Below are the code and all the weights of a small trained network. Each question names an input and a target symbol and asks about switching units off, where a switched-off unit gives its printed mean instead of its output.

import numpy as np


def w(rows, s, z=0):
    codes = np.array(rows[::2]) - 128.0
    scale = np.full(codes.shape[1], s)
    scale[-1] = z or s
    return codes * scale


def f(y):
    return np.maximum(y, 0)


def softmax(a):
    e = np.exp(a - a.max(-1, keepdims=True))
    return e / e.sum(-1, keepdims=True)


def log_softmax(a):
    a = a - a.max(-1, keepdims=True)
    return a - np.log(np.exp(a).sum(-1, keepdims=True))


def net(x, mask):
    ids = ['ΓΔΞΠΣΨΩαβεζηθ'.index(c) for c in x.split()]
    T = len(ids)
    res = E[ids] + P[:T]
    r = res
    for j in range(3):
        rows = slice(2 * j, 2 * j + 2)
        q, k, v = (r @ M[0][rows].T for M in (Q, K, V))
        z = softmax(np.where(np.tri(T) > 0, q @ k.T / 2**0.5, -1e9)) @ v
        o = O[0][rows]
        res = res + np.where(mask[j], z, o[:, -1]) @ o[:, :-1]
    y = f(res @ A[0][:, :-1].T + A[0][:, -1])
    res = res + np.where(mask[3:19], y, B[0][:, -1]) @ B[0][:, :-1]
    return log_softmax(res[-1] @ U[:, :-1].T + U[:, -1])


Q, K, V, O, A, B = {}, {}, {}, {}, {}, {}
E = w([
[156,62,37,171,158,115,85,144,66,113,153,154],'Γ',
[152,145,116,121,152,22,122,163,97,66,186,128],'Δ',
[144,101,81,130,217,148,94,100,106,145,75,153],'Ξ',
[38,85,211,90,143,143,145,154,202,121,168,56],'Π',
[164,164,178,150,228,88,123,115,121,109,110,133],'Σ',
[80,96,105,152,170,157,156,157,102,166,143,158],'Ψ',
[111,166,118,147,172,35,68,142,129,49,123,136],'Ω',
[180,112,131,133,232,138,122,88,48,188,130,138],'α',
[156,122,97,151,189,127,144,141,127,70,155,158],'β',
[131,108,100,126,163,89,124,162,60,130,203,142],'ε',
[78,130,75,140,147,79,93,154,104,112,131,156],'ζ',
[127,137,75,138,188,78,75,133,124,103,57,138],'η',
[186,180,195,115,229,45,115,133,1,142,196,98],'θ',
],0.0064)
P = w([
[184,96,46,93,216,51,94,122,135,152,138,55],'0',
[123,126,175,99,132,212,48,166,96,67,156,193],'1',
[63,79,114,203,173,30,232,143,62,119,44,53],'2',
[148,135,185,112,138,213,37,159,96,55,157,203],'3',
[147,124,92,216,197,78,127,106,223,173,200,86],'4',
[196,255,145,67,67,176,115,181,107,181,85,219],'5',
[63,111,150,239,227,84,225,140,114,164,54,95],'6',
[126,98,209,111,132,223,52,152,75,47,182,206],'7',
],0.0064)
Q[0] = w([
[69,73,171,164,221,118,119,154,130,56,171,111],'head 1',
[163,142,128,99,68,151,98,113,137,85,168,145],'head 1',
[108,175,124,104,105,85,130,197,121,139,76,141],'head 2',
[99,140,98,176,189,67,189,130,182,177,114,84],'head 2',
[94,32,175,210,254,117,112,145,113,27,213,106],'head 3',
[186,186,118,77,32,147,170,140,74,214,73,158],'head 3',
],0.068)
K[0] = w([
[179,135,103,104,133,141,88,105,244,159,217,116],'head 1',
[158,160,115,170,150,94,115,107,127,135,133,136],'head 1',
[106,106,132,144,132,143,170,104,71,161,103,118],'head 2',
[106,88,208,93,108,241,89,121,134,129,167,145],'head 2',
[197,162,103,141,195,143,81,62,232,194,201,111],'head 3',
[115,121,154,105,131,103,180,130,70,83,2,105],'head 3',
],0.066)
V[0] = w([
[229,126,150,164,177,180,164,85,92,160,88,153],'head 1',
[131,115,4,159,40,120,119,136,123,90,143,161],'head 1',
[141,117,139,115,107,128,124,135,158,102,107,117],'head 2',
[131,156,105,133,156,125,143,141,129,128,129,148],'head 2',
[200,182,183,119,117,53,134,132,123,67,204,118],'head 3',
[134,160,128,124,143,113,94,112,232,75,16,138],'head 3',
],0.02)
O[0] = w([
[33,233,84,89,123,154,237,119,53,89,74,80,36],'head 1',
[136,126,176,65,100,64,181,3,109,93,110,202,2],'head 1',
[125,69,141,141,120,145,125,117,85,119,88,100,108],'head 2',
[173,179,117,133,148,114,138,122,144,102,148,159,147],'head 2',
[159,202,64,102,65,85,187,207,135,223,30,166,169],'head 3',
[234,156,89,188,31,166,97,75,131,161,202,80,124],'head 3',
],0.0057,0.0079)
A[0] = w([
[129,82,106,180,162,85,173,98,158,153,156,96,135],'neuron 1',
[148,104,173,123,47,141,98,70,131,101,148,210,94],'neuron 2',
[132,167,155,88,65,178,184,77,93,65,92,151,129],'neuron 3',
[176,153,150,127,17,187,108,93,120,133,132,145,47],'neuron 4',
[86,134,160,109,146,172,105,76,101,71,143,173,56],'neuron 5',
[93,182,130,117,114,190,122,114,88,75,131,126,1],'neuron 6',
[125,116,183,59,90,125,126,124,101,138,104,221,22],'neuron 7',
[38,82,222,138,65,144,188,108,188,151,109,48,55],'neuron 8',
[39,130,249,136,42,92,211,96,206,128,116,39,45],'neuron 9',
[170,155,179,87,20,173,107,130,104,133,109,187,106],'neuron 10',
[150,178,134,125,43,204,118,133,95,125,113,111,17],'neuron 11',
[115,166,157,140,71,202,89,60,92,100,149,129,80],'neuron 12',
[126,113,124,154,139,98,174,78,131,124,131,133,178],'neuron 13',
[107,142,165,92,109,183,119,111,90,86,128,191,180],'neuron 14',
[154,93,67,108,167,51,112,108,91,147,103,95,110],'neuron 15',
[164,77,76,4,162,145,158,124,145,111,140,45,98],'neuron 16',
],0.016,0.0091)
B[0] = w([
[110,159,100,120,133,116,164,133,109,129,110,129,254],'neuron 1',
[122,164,202,199,150,135,153,97,149,163,128,78,157],'neuron 2',
[83,140,132,111,48,133,89,175,139,132,136,55,152],'neuron 3',
[139,83,191,83,117,27,112,231,119,174,87,147,140],'neuron 4',
[134,88,84,134,74,115,186,135,193,167,191,157,167],'neuron 5',
[176,82,158,107,140,171,173,127,77,226,108,94,145],'neuron 6',
[178,107,116,88,156,154,153,160,192,95,98,74,154],'neuron 7',
[128,154,172,121,102,160,132,144,139,115,108,166,168],'neuron 8',
[149,112,81,144,160,97,108,98,118,143,143,90,150],'neuron 9',
[94,93,74,132,89,175,120,57,121,157,106,159,170],'neuron 10',
[125,121,118,136,167,62,119,105,152,104,142,111,148],'neuron 11',
[162,124,103,180,107,144,160,129,103,2,104,136,141],'neuron 12',
[129,129,113,153,136,148,119,172,148,155,144,117,153],'neuron 13',
[122,174,173,92,160,99,94,98,76,86,121,153,199],'neuron 14',
[126,115,125,142,133,119,116,104,128,120,139,111,192],'neuron 15',
[145,98,122,117,131,102,116,97,117,133,104,120,151],'neuron 16',
],0.028,0.0085)
U = w([
[129,127,153,97,121,109,139,107,127,119,191,196,107],'Γ',
[136,112,172,150,123,94,113,129,120,75,91,136,26],'Δ',
[141,94,97,113,109,184,130,99,168,116,95,147,54],'Ξ',
[126,83,146,122,92,117,108,127,147,169,101,143,24],'Π',
[167,107,137,137,104,183,159,117,106,82,140,115,74],'Σ',
[136,147,182,160,158,166,126,61,153,134,122,126,72],'Ψ',
[133,123,149,99,95,120,127,130,178,120,143,87,28],'Ω',
[67,199,118,151,123,140,202,195,153,138,87,163,184],'α',
[160,134,150,69,172,123,115,142,146,81,90,130,24],'β',
[152,114,174,101,145,153,122,133,85,162,139,113,33],'ε',
[76,162,129,95,90,151,58,79,96,105,112,143,127],'ζ',
[185,82,162,167,143,219,2,189,147,112,189,148,253],'η',
[125,108,52,168,192,52,160,103,118,145,137,62,214],'θ',
],0.0054,0.0055)

Each question gives the input, a string of symbols that net reads in full, and the target symbol t.
The units are the heads (2 rows each of Q, K, V and O) and the neurons (one row each of A and B). Each row of codes is followed by its name. A weight is (code - 128) times the scale printed after its matrix; where a second scale follows, it is the last column's (O, A, B and U).
mask holds one flag per unit, heads first, then neurons. A switched-off unit (its flag False) gives its mean, the last column of its rows in O or B, instead of its output. The means were averaged over made-up inputs and are rounded, as every weight is.
A unit's drop is (log p(t) with every unit on - log p(t) with that unit switched off) / (log p(t) with every unit on - log p(t) with every unit switched off).
The circuit of an input: a set's keep is (log p(t) with only the set's units on - log p(t) with every unit switched off) / (log p(t) with every unit on - log p(t) with every unit switched off). Starting from the 12 units with the biggest drops (on a tie, the unit counted first), units are removed one at a time, each time the one whose removal leaves the highest keep (on an exact tie, the one counted first), for as long as the keep stays at least 0.8.
circuit, biggest first: the units of the circuit, biggest drop first
most important unit: the unit with the biggest drop
k most important neurons: the k neurons with the biggest drops, biggest first
heads that matter: for each layer, one digit per head in row order, 1 if its drop is at least 0.15 and else 0, layers parted by /
drop of u: that unit's drop, to one decimal
input ζ Π Ψ ζ, target Ψ: circuit, biggest first => head 1; neuron 2
input Δ Ψ Δ Ψ Ψ Ω β Ξ, target Γ: 2 most important neurons => neuron 5; neuron 14
input Π Ξ Ψ Π Ω Π Σ ε, target Π: 2 most important neurons => neuron 4; neuron 10
input Ψ Ω Π Δ β η, target η: heads that matter => 100
input Ψ Π β Γ, target Γ: circuit, biggest first => head 3; neuron 5; head 1; neuron 14
input β Δ Ξ Ψ Ω Π Ψ Ψ, target Π: most important unit => head 3
input Π Π Ψ α, target η: circuit, biggest first => head 1; neuron 1
input ζ Π ε Π Ξ ε Ψ Π, target Σ: circuit, biggest first => neuron 12; head 3; head 1
input η Ω ζ Π, target Δ: circuit, biggest first => head 3; neuron 4; neuron 12
input Σ Π ε η, target θ: heads that matter => 101
input Π Π Π Π Ψ Ψ, target η: heads that matter => 100
input ε Π Π Π ε α η Δ, target β: circuit, biggest first => head 3; neuron 7; head 1
input Π Ψ Δ Ψ Π Ψ, target Ξ: heads that matter => 101
input Δ ζ Π Ω Ψ Ψ Π Π, target Γ: most important unit => neuron 5
input Ψ Ψ Ψ, target α: circuit, biggest first => neuron 8; head 3; neuron 1; head 1
input α Ψ Ψ Σ Δ Π Ξ Ψ, target Ξ: circuit, biggest first => head 3; neuron 10; neuron 7; head 1
input Π Σ Π Σ Γ β Δ Ψ, target Ω: circuit, biggest first => head 1; neuron 3; neuron 7
input Π Ξ Σ α Σ Σ, target θ: circuit, biggest first => head 1; neuron 11
input η Π Ψ Π Π Π, target Γ: heads that matter => 001
input Ξ β Π Π Δ Γ, target η: most important unit => head 1
input Σ ζ ε Ψ β Π, target β: 2 most important neurons => neuron 7; neuron 14
input Π Π Π Ψ ζ Π θ β, target Ψ: circuit, biggest first => neuron 2; head 1
input Π Π Π Π Σ Ψ Σ Ψ, target θ: circuit, biggest first => head 1; neuron 11; head 3
input β Π Π Π Π ε Σ Δ, target η: circuit, biggest first => head 1; neuron 1
input Π Ψ Δ Δ Ψ Δ Π, target α: circuit, biggest first => neuron 1; neuron 8
input β Ψ Π Π Ψ, target α: 3 most important neurons => neuron 1; neuron 9; neuron 15
input Δ η ζ Π, target Ξ: most important unit => head 3
input Π Σ η Π Ξ ζ β Ψ, target Σ: 2 most important neurons => neuron 12; neuron 6
input η Π η Γ, target Δ: drop of neuron 4 => 0.7
